Below are the code and all the weights of a small trained network. Each question names an input and a target symbol and asks about switching units off, where a switched-off unit gives its printed mean instead of its output.

import numpy as np


def w(rows, s, z=0):
    codes = np.array(rows[::2]) - 128.0
    scale = np.full(codes.shape[1], s)
    scale[-1] = z or s
    return codes * scale


def f(y):
    return y / 2 * (1 + np.tanh(0.7978845608 * (y + 0.044715 * y**3)))


def softmax(a):
    e = np.exp(a - a.max(-1, keepdims=True))
    return e / e.sum(-1, keepdims=True)


def log_softmax(a):
    a = a - a.max(-1, keepdims=True)
    return a - np.log(np.exp(a).sum(-1, keepdims=True))


def net(x, mask):
    ids = ['αγηθλμψ'.index(c) for c in x.split()]
    T = len(ids)
    res = E[ids] + P[:T]
    r = res
    for j in range(2):
        rows = slice(4 * j, 4 * j + 4)
        q, k, v = (r @ M[0][rows].T for M in (Q, K, V))
        z = softmax(np.where(np.tri(T) > 0, q @ k.T / 4**0.5, -1e9)) @ v
        o = O[0][rows]
        res = res + np.where(mask[j], z, o[:, -1]) @ o[:, :-1]
    y = f(res @ A[0][:, :-1].T + A[0][:, -1])
    res = res + np.where(mask[2:10], y, B[0][:, -1]) @ B[0][:, :-1]
    return log_softmax(res[-1] @ U[:, :-1].T + U[:, -1])


Q, K, V, O, A, B = {}, {}, {}, {}, {}, {}
E = w([
[131,134,143,124,186],'α',
[147,151,131,144,122],'γ',
[146,146,142,115,180],'η',
[99,115,107,137,149],'θ',
[133,98,137,108,213],'λ',
[140,155,83,133,144],'μ',
[51,113,250,115,160],'ψ',
],0.016)
P = w([
[143,82,142,127,140],'0',
[115,139,133,160,150],'1',
[146,111,132,187,117],'2',
[173,73,120,106,91],'3',
[110,144,108,54,99],'4',
[71,199,123,130,134],'5',
[186,135,172,177,105],'6',
[251,117,170,110,102],'7',
],0.014)
Q[0] = w([
[102,134,126,111,119],'h1',
[134,182,138,110,148],'h1',
[125,150,121,137,112],'h1',
[142,145,132,143,113],'h1',
[100,161,163,255,188],'h2',
[73,184,124,41,129],'h2',
[90,176,91,147,177],'h2',
[208,100,166,98,117],'h2',
],0.022)
K[0] = w([
[136,114,118,89,140],'h1',
[122,135,131,64,81],'h1',
[109,141,119,105,138],'h1',
[115,155,126,134,145],'h1',
[130,82,100,5,65],'h2',
[187,58,128,245,127],'h2',
[175,47,163,134,57],'h2',
[76,182,94,172,153],'h2',
],0.019)
V[0] = w([
[161,46,169,178,83],'h1',
[206,150,86,96,140],'h1',
[165,34,123,106,119],'h1',
[183,188,200,39,124],'h1',
[245,206,250,102,133],'h2',
[145,42,128,106,179],'h2',
[192,173,87,95,209],'h2',
[204,148,113,165,74],'h2',
],0.014)
O[0] = w([
[143,165,187,151,158,118],'h1',
[180,100,92,145,141,97],'h1',
[182,184,170,100,142,135],'h1',
[119,65,160,125,95,139],'h1',
[135,4,182,164,116,141],'h2',
[202,138,145,56,119,227],'h2',
[141,70,62,80,151,187],'h2',
[162,116,118,194,161,1],'h2',
],0.016,0.0044)
A[0] = w([
[132,160,166,127,149,67],'n1',
[111,122,132,164,248,147],'n2',
[146,118,154,200,158,114],'n3',
[146,76,160,126,174,83],'n4',
[132,174,85,178,132,111],'n5',
[171,137,100,136,114,146],'n6',
[186,128,23,164,118,84],'n7',
[74,138,153,118,121,2],'n8',
],0.012,0.0062)
B[0] = w([
[180,160,92,142,78,171],'n1',
[173,165,167,71,206,179],'n2',
[201,108,152,179,56,145],'n3',
[121,132,73,135,11,199],'n4',
[123,61,86,140,53,170],'n5',
[208,124,112,135,147,189],'n6',
[70,84,163,120,180,254],'n7',
[130,68,40,131,151,172],'n8',
],0.013,0.0074)
U = w([
[156,89,127,127,156,131],'α',
[240,103,174,243,174,38],'γ',
[156,41,73,159,127,3],'η',
[181,189,47,190,140,52],'θ',
[226,114,171,86,166,188],'λ',
[169,95,76,168,242,202],'μ',
[70,145,255,109,125,141],'ψ',
],0.004,0.0038)

Each question gives the input, a string of symbols that net reads in full, and the target symbol t.
The units are the heads (4 rows each of Q, K, V and O) and the neurons (one row each of A and B). Each row of codes is followed by its name. A weight is (code - 128) times the scale printed after its matrix; where a second scale follows, it is the last column's (O, A, B and U).
mask holds one flag per unit, heads first, then neurons. A switched-off unit (its flag False) gives its mean, the last column of its rows in O or B, instead of its output. The means were averaged over made-up inputs and are rounded, as every weight is.
A unit's drop is (log p(t) with every unit on - log p(t) with that unit switched off) / (log p(t) with every unit on - log p(t) with every unit switched off).
The circuit of an input: a set's keep is (log p(t) with only the set's units on - log p(t) with every unit switched off) / (log p(t) with every unit on - log p(t) with every unit switched off). Starting from all 10 units, units are removed one at a time, each time the one whose removal leaves the highest keep (on an exact tie, the one counted first), for as long as the keep stays at least 0.8.
circuit, biggest first: the units of the circuit, biggest drop first
most important unit: the unit with the biggest drop
k most important neurons: the k neurons with the biggest drops, biggest first
which heads matter: for each layer, one digit per head in row order, 1 if its drop is at least 0.15 and else 0, layers parted by /
drop of u: that unit's drop, to one decimal
input μ ψ μ μ μ, target μ: which heads matter => 11
input μ λ θ θ λ μ γ λ, target μ: most important unit => h2
input γ μ θ θ η η θ, target η: 2 most important neurons => n4, n2
input γ θ ψ μ, target θ: circuit, biggest first => h2, n7
input η λ ψ θ θ λ θ, target θ: which heads matter => 01
input ψ λ η μ η λ λ, target η: which heads matter => 01
input α γ μ γ μ γ ψ α, target γ: which heads matter => 01
input μ μ γ, target μ: circuit, biggest first => h2, h1, n7
input γ θ θ γ, target θ: circuit, biggest first => h2, h1
input γ γ γ, target γ: circuit, biggest first => h2, n3
input λ ψ γ λ θ μ μ γ, target μ: 2 most important neurons => n4, n7
input μ λ λ θ θ θ ψ, target θ: 2 most important neurons => n1, n7
input γ γ θ μ μ η μ γ, target η: 2 most important neurons => n4, n2
input λ λ ψ μ η θ α μ, target θ: circuit, biggest first => h2
input ψ θ μ, target ψ: drop of n6 => 0.1
input α ψ θ α, target ψ: drop of h2 => 0.5
input γ μ ψ, target γ: drop of h2 => 1.1
input ψ μ λ, target ψ: drop of h2 => 0.6
